Below is a small trained network, with its code and all its weights. Each question gives an input and a target symbol and asks what happens when units are switched off, that is, made to give their printed mean instead of their output.

import numpy as np


def w(rows, s, z=0):
    codes = np.array(rows[::2]) - 128.0
    scale = np.full(codes.shape[1], s)
    scale[-1] = z or s
    return codes * scale


def norm(h):
    return h / np.sqrt((h * h).mean(-1, keepdims=True) + 1e-5)


def f(y):
    return np.maximum(y, 0)


def softmax(a):
    e = np.exp(a - a.max(-1, keepdims=True))
    return e / e.sum(-1, keepdims=True)


def log_softmax(a):
    a = a - a.max(-1, keepdims=True)
    return a - np.log(np.exp(a).sum(-1, keepdims=True))


def net(x, mask):
    ids = ['ΞΨαγζη'.index(c) for c in x.split()]
    T = len(ids)
    res = E[ids] + P[:T]
    r = norm(res)
    for j in range(2):
        rows = slice(4 * j, 4 * j + 4)
        q, k, v = (r @ M[0][rows].T for M in (Q, K, V))
        z = softmax(np.where(np.tri(T) > 0, q @ k.T / 4**0.5, -1e9)) @ v
        o = O[0][rows]
        res = res + np.where(mask[j], z, o[:, -1]) @ o[:, :-1]
    y = f(norm(res) @ A[0][:, :-1].T + A[0][:, -1])
    res = res + np.where(mask[2:10], y, B[0][:, -1]) @ B[0][:, :-1]
    return log_softmax(norm(res)[-1] @ U[:, :-1].T + U[:, -1])


Q, K, V, O, A, B = {}, {}, {}, {}, {}, {}
E = w([
[235,152,147,99,44,220,92,180,66],'Ξ',
[38,155,65,117,46,149,194,21,86],'Ψ',
[119,199,136,53,77,101,155,224,33],'α',
[33,89,161,233,165,145,211,160,90],'γ',
[46,117,32,165,199,116,196,119,93],'ζ',
[172,89,151,190,250,133,141,183,125],'η',
],0.016)
P = w([
[102,178,184,97,203,173,61,79,52],'0',
[76,166,148,131,147,147,33,120,96],'1',
[107,215,139,207,133,139,80,110,50],'2',
[109,170,137,91,159,212,163,113,71],'3',
[103,45,91,100,112,139,87,150,71],'4',
[162,187,116,190,105,122,127,130,82],'5',
[115,141,110,84,135,201,166,157,142],'6',
[142,33,73,125,80,100,108,171,99],'7',
[194,197,108,181,94,122,196,146,138],'8',
[138,92,93,68,102,174,182,179,199],'9',
[198,57,59,151,52,68,154,170,150],'10',
[220,193,67,154,91,98,253,160,212],'11',
[167,65,62,70,111,103,213,216,234],'12',
],0.016)
Q[0] = w([
[100,97,133,83,124,163,175,109,171],'head 1',
[118,140,167,150,150,79,81,53,208],'head 1',
[107,149,139,163,129,140,195,101,138],'head 1',
[113,54,140,157,118,75,127,58,104],'head 1',
[93,23,137,160,155,77,81,39,176],'head 2',
[126,218,136,246,130,59,73,75,127],'head 2',
[72,189,159,122,197,182,136,85,250],'head 2',
[189,148,134,145,148,175,233,77,130],'head 2',
],0.017)
K[0] = w([
[108,110,128,141,79,91,59,107,122],'head 1',
[87,141,186,105,148,172,67,119,49],'head 1',
[74,126,124,96,117,152,93,88,141],'head 1',
[102,158,144,150,118,162,115,89,50],'head 1',
[134,193,155,141,120,178,79,62,36],'head 2',
[103,143,156,63,189,229,149,114,84],'head 2',
[77,85,137,112,132,126,2,102,75],'head 2',
[109,121,133,96,80,138,109,135,210],'head 2',
],0.018)
V[0] = w([
[133,71,175,196,151,147,128,115,143],'head 1',
[173,146,172,102,105,158,114,175,73],'head 1',
[75,132,170,143,143,148,172,158,81],'head 1',
[147,114,86,138,188,125,118,69,174],'head 1',
[173,185,184,67,92,115,120,181,92],'head 2',
[49,182,119,51,88,9,159,140,76],'head 2',
[109,137,190,119,184,58,178,202,94],'head 2',
[184,168,48,78,195,100,91,189,89],'head 2',
],0.013)
O[0] = w([
[60,148,112,142,107,104,170,147,104,63],'head 1',
[181,102,106,160,82,171,168,132,169,70],'head 1',
[124,97,133,74,94,65,160,136,156,252],'head 1',
[106,180,97,118,143,113,87,126,70,123],'head 1',
[177,144,39,81,143,209,142,173,165,107],'head 2',
[201,215,46,162,135,51,107,149,202,255],'head 2',
[136,118,88,127,166,123,153,117,253,208],'head 2',
[244,133,68,155,140,143,185,98,91,239],'head 2',
],0.014,0.0082)
A[0] = w([
[144,63,74,216,232,86,165,18,110,101],'neuron 1',
[144,154,146,89,53,99,77,220,59,109],'neuron 2',
[74,169,76,67,17,182,182,230,15,41],'neuron 3',
[190,120,114,112,97,104,187,138,85,86],'neuron 4',
[147,218,154,52,102,57,5,220,89,21],'neuron 5',
[95,86,88,163,120,92,128,150,150,137],'neuron 6',
[54,54,116,171,178,143,185,79,143,59],'neuron 7',
[168,183,141,133,14,219,48,248,101,4],'neuron 8',
],0.015,0.013)
B[0] = w([
[136,55,179,116,78,90,179,137,143,254],'neuron 1',
[129,155,126,89,164,175,80,134,128,189],'neuron 2',
[2,90,82,166,88,109,97,155,78,172],'neuron 3',
[93,116,129,136,142,135,84,121,117,191],'neuron 4',
[197,121,191,58,129,125,57,147,46,209],'neuron 5',
[138,164,159,114,135,130,147,110,126,187],'neuron 6',
[156,200,84,131,201,195,82,112,98,164],'neuron 7',
[126,170,193,116,219,63,177,38,155,134],'neuron 8',
],0.023,0.012)
U = w([
[51,98,36,221,72,170,113,185,58,178],'Ξ',
[194,154,142,104,110,138,60,187,29,106],'Ψ',
[194,169,4,168,115,146,160,170,149,181],'α',
[69,148,119,238,242,90,61,32,170,116],'γ',
[115,73,186,141,52,72,193,151,151,136],'ζ',
[168,93,115,120,164,248,242,93,35,5],'η',
],0.0047,0.0028)

Each question gives the input, a string of symbols that net reads in full, and the target symbol t.
The units are the heads (4 rows each of Q, K, V and O) and the neurons (one row each of A and B). Each row of codes is followed by its name. A weight is (code - 128) times the scale printed after its matrix; where a second scale follows, it is the last column's (O, A, B and U).
mask holds one flag per unit, heads first, then neurons. A switched-off unit (its flag False) gives its mean, the last column of its rows in O or B, instead of its output. The means were averaged over made-up inputs and are rounded, as every weight is.
A unit's drop is (log p(t) with every unit on - log p(t) with that unit switched off) / (log p(t) with every unit on - log p(t) with every unit switched off).
The circuit of an input: a set's keep is (log p(t) with only the set's units on - log p(t) with every unit switched off) / (log p(t) with every unit on - log p(t) with every unit switched off). Starting from all 10 units, units are removed one at a time, each time the one whose removal leaves the highest keep (on an exact tie, the one counted first), for as long as the keep stays at least 0.8.
units of the circuit, in order: the units of the circuit, biggest drop first
most important unit: the unit with the biggest drop
top k neurons: the k neurons with the biggest drops, biggest first
which heads matter: for each layer, one digit per head in row order, 1 if its drop is at least 0.15 and else 0, layers parted by /
drop of u: that unit's drop, to one decimal
input α α Ξ η ζ Ξ γ Ξ, target ζ: which heads matter => 11
input α Ψ Ξ Ξ γ, target Ξ: which heads matter => 01
input α α η ζ ζ ζ ζ γ Ξ Ψ γ α η, target γ: most important unit => head 2
input Ξ ζ η Ψ η ζ α Ψ ζ γ, target Ψ: units of the circuit, in order => head 2; neuron 5
input γ Ψ η, target γ: top 3 neurons => neuron 7; neuron 5; neuron 1
input ζ ζ ζ ζ α ζ η Ξ, target Ξ: units of the circuit, in order => head 1; neuron 3
input ζ η α η ζ ζ ζ γ η ζ η, target η: units of the circuit, in order => head 2; neuron 7
input ζ ζ α ζ Ξ ζ γ η ζ Ψ η, target ζ: units of the circuit, in order => neuron 1; head 2
input γ η γ, target γ: units of the circuit, in order => head 2; neuron 7
input Ξ η ζ Ψ ζ Ξ Ξ Ξ, target η: units of the circuit, in order => neuron 8; head 2
input γ ζ η ζ γ α α, target ζ: units of the circuit, in order => head 1; head 2
input Ξ Ψ η, target Ξ: units of the circuit, in order => head 2; neuron 3; head 1
input ζ γ Ψ ζ η α ζ γ α η α, target Ξ: units of the circuit, in order => neuron 3; head 1
input α Ξ ζ ζ ζ, target ζ: units of the circuit, in order => neuron 1
input α Ψ Ξ Ψ α ζ γ Ξ α α, target α: which heads matter => 01
input α α ζ α η α ζ, target η: units of the circuit, in order => head 2; neuron 7; neuron 1
input ζ γ Ψ γ γ ζ α η ζ Ψ Ξ γ, target Ψ: drop of head 2 => 1.8
input γ Ξ ζ γ, target Ξ: drop of neuron 3 => 0.3
input ζ ζ Ψ Ξ ζ ζ Ξ α ζ Ψ α η, target Ψ: drop of head 2 => 2.3
input η ζ α Ψ ζ η η Ξ ζ, target η: units of the circuit, in order => head 2
input Ψ α ζ η η Ψ ζ Ξ ζ Ξ ζ, target ζ: drop of neuron 1 => 0.5
input η α γ, target η: units of the circuit, in order => head 2; neuron 7; neuron 1
